Below are the code and all the weights of a small trained network. Each question names an input and a class and asks about switching units off, where a switched-off unit gives its printed mean instead of its output.

import numpy as np


def w(rows, s, z=0):
    codes = np.array(rows[::2]) - 128.0
    scale = np.full(codes.shape[1], s)
    scale[-1] = z or s
    return codes * scale


def norm(h):
    return h / np.sqrt((h * h).mean(-1, keepdims=True) + 1e-5)


def f(y):
    return np.maximum(y, 0)


def log_softmax(a):
    a = a - a.max(-1, keepdims=True)
    return a - np.log(np.exp(a).sum(-1, keepdims=True))


def net(x, mask):
    res = np.array(x, float).reshape(1, 6) / 4 @ E
    u = 0
    for l in range(4):
        y = f(norm(res) @ A[l][:, :-1].T + A[l][:, -1])
        res = res + np.where(mask[u : u + 3], y, B[l][:, -1]) @ B[l][:, :-1]
        u += 3
    return log_softmax(norm(res)[-1] @ U[:, :-1].T + U[:, -1])


A, B = {}, {}
E = w([
[138,152,142,173,157,80,117,110],'x0',
[157,160,71,149,161,146,6,93],'x1',
[63,138,109,84,125,184,98,72],'x2',
[167,199,152,120,146,146,113,98],'x3',
[100,97,144,118,221,132,153,169],'x4',
[215,128,132,21,141,166,133,151],'x5',
],0.019)
A[0] = w([
[51,140,128,110,40,188,106,73,56],'L0N0',
[135,182,164,139,108,152,140,117,1],'L0N1',
[64,180,137,79,127,221,81,3,16],'L0N2',
],0.026,0.0047)
B[0] = w([
[72,144,130,93,27,85,189,147,214],'L0N0',
[102,124,123,202,152,223,168,110,146],'L0N1',
[163,194,10,147,247,68,119,76,250],'L0N2',
],0.013,0.021)
A[1] = w([
[205,112,110,48,148,247,44,126,128],'L1N0',
[204,133,203,4,105,165,117,113,21],'L1N1',
[196,155,194,142,156,161,41,138,2],'L1N2',
],0.033,0.0052)
B[1] = w([
[181,64,9,128,159,216,126,135,250],'L1N0',
[162,213,142,94,18,117,227,169,220],'L1N1',
[197,30,224,105,170,83,81,103,193],'L1N2',
],0.016,0.012)
A[2] = w([
[43,70,101,108,155,124,59,130,137],'L2N0',
[125,123,145,139,5,207,12,104,56],'L2N1',
[95,228,208,96,138,223,15,171,3],'L2N2',
],0.03,0.0036)
B[2] = w([
[103,112,151,128,185,160,180,102,255],'L2N0',
[171,125,151,114,140,177,251,100,173],'L2N1',
[138,166,142,129,220,126,161,123,128],'L2N2',
],0.018,0.0087)
A[3] = w([
[144,179,101,141,71,137,4,83,4],'L3N0',
[174,142,190,228,164,73,120,159,188],'L3N1',
[222,180,135,104,186,124,84,177,21],'L3N2',
],0.038,0.0028)
B[3] = w([
[134,143,78,249,24,168,128,99,185],'L3N0',
[77,203,99,101,177,97,156,158,254],'L3N1',
[169,111,185,74,90,168,130,163,239],'L3N2',
],0.02,0.015)
U = w([
[42,28,209,112,141,206,195,158,89],'0',
[199,210,32,173,98,98,23,51,81],'1',
[224,99,101,66,165,206,111,155,167],'2',
[52,188,90,105,239,86,192,151,189],'3',
[152,130,235,100,175,78,23,185,71],'4',
[108,83,161,181,116,154,79,174,2],'5',
[113,140,192,49,3,125,191,203,174],'6',
],0.015,0.0089)

Each question gives the input, the list of numbers given to net, and the class t.
The units are the neurons (one row each of A and B). Each row of codes is followed by its name. A weight is (code - 128) times the scale printed after its matrix; where a second scale follows, it is the last column's (A, B and U).
mask holds one flag per neuron, layer by layer. A switched-off neuron (its flag False) gives its mean, the last column of its row in B, instead of its output. The means were averaged over made-up inputs and are rounded, as every weight is.
A unit's drop is (log p(t) with every unit on - log p(t) with that unit switched off) / (log p(t) with every unit on - log p(t) with every unit switched off).
The circuit of an input: a set's keep is (log p(t) with only the set's units on - log p(t) with every unit switched off) / (log p(t) with every unit on - log p(t) with every unit switched off). Starting from all 12 units, units are removed one at a time, each time the one whose removal leaves the highest keep (on an exact tie, the one counted first), for as long as the keep stays at least 0.8.
units of the circuit, in order: the units of the circuit, biggest drop first
top k neurons: the k neurons with the biggest drops, biggest first
k most important neurons of layer l: the k neurons of layer l with the biggest drops, biggest first
drop of u: that unit's drop, to one decimal
input [-4,6,6,-3,1,3], class 1: units of the circuit, in order : [L0N2; L3N1]
input [-3,-3,1,-4,6,-5], class 0: units of the circuit, in order : [L0N2]
input [-6,-1,-4,6,1,8], class 6: top 2 neurons : [L1N1; L0N2]
input [-3,0,-4,-2,1,1], class 6: top 3 neurons : [L0N1; L0N2; L1N0]
input [4,2,-5,1,-1,2], class 4: units of the circuit, in order : [L0N0; L1N2; L0N2]
input [-5,3,-4,-7,-1,-7], class 0: top 2 neurons : [L0N2; L1N1]
input [-1,-4,5,-7,0,-7], class 0: top 3 neurons : [L1N1; L0N2; L3N1]
input [8,8,2,-4,-3,7], class 2: top 2 neurons : [L0N0; L3N2]
input [-5,6,5,1,-8,8], class 1: 2 most important neurons of layer 0 : [L0N2; L0N0]
input [-1,-3,4,4,7,4], class 2: top 2 neurons : [L0N0; L1N0]
input [5,-6,-3,1,4,3], class 6: top 4 neurons : [L0N2; L1N1; L0N1; L2N0]
input [2,-2,2,-7,1,-8], class 0: top 3 neurons : [L0N2; L3N1; L1N1]
input [5,4,-4,8,-1,2], class 2: top 2 neurons : [L0N0; L1N0]
input [-1,8,-5,8,8,-7], class 4: units of the circuit, in order : [L1N2; L0N2]
input [7,-3,-8,5,-2,6], class 6: top neuron : [L0N2]
input [-6,-1,8,-5,-3,8], class 3: top 2 neurons : [L0N2; L0N0]
input [-3,6,-6,4,-1,-7], class 3: top 2 neurons : [L3N1; L0N2]
input [-1,0,7,0,-4,5], class 1: 2 most important neurons of layer 3 : [L3N1; L3N0]
input [1,-2,4,-3,8,5], class 2: drop of L1N0 : 1.9
input [8,0,-8,-2,-6,8], class 6: drop of L1N1 : 0.3
input [4,-5,-5,-7,4,7], class 6: drop of L0N2 : 0.5
input [4,2,1,-7,-7,-7], class 6: most important neuron of layer 1 : [L1N0]
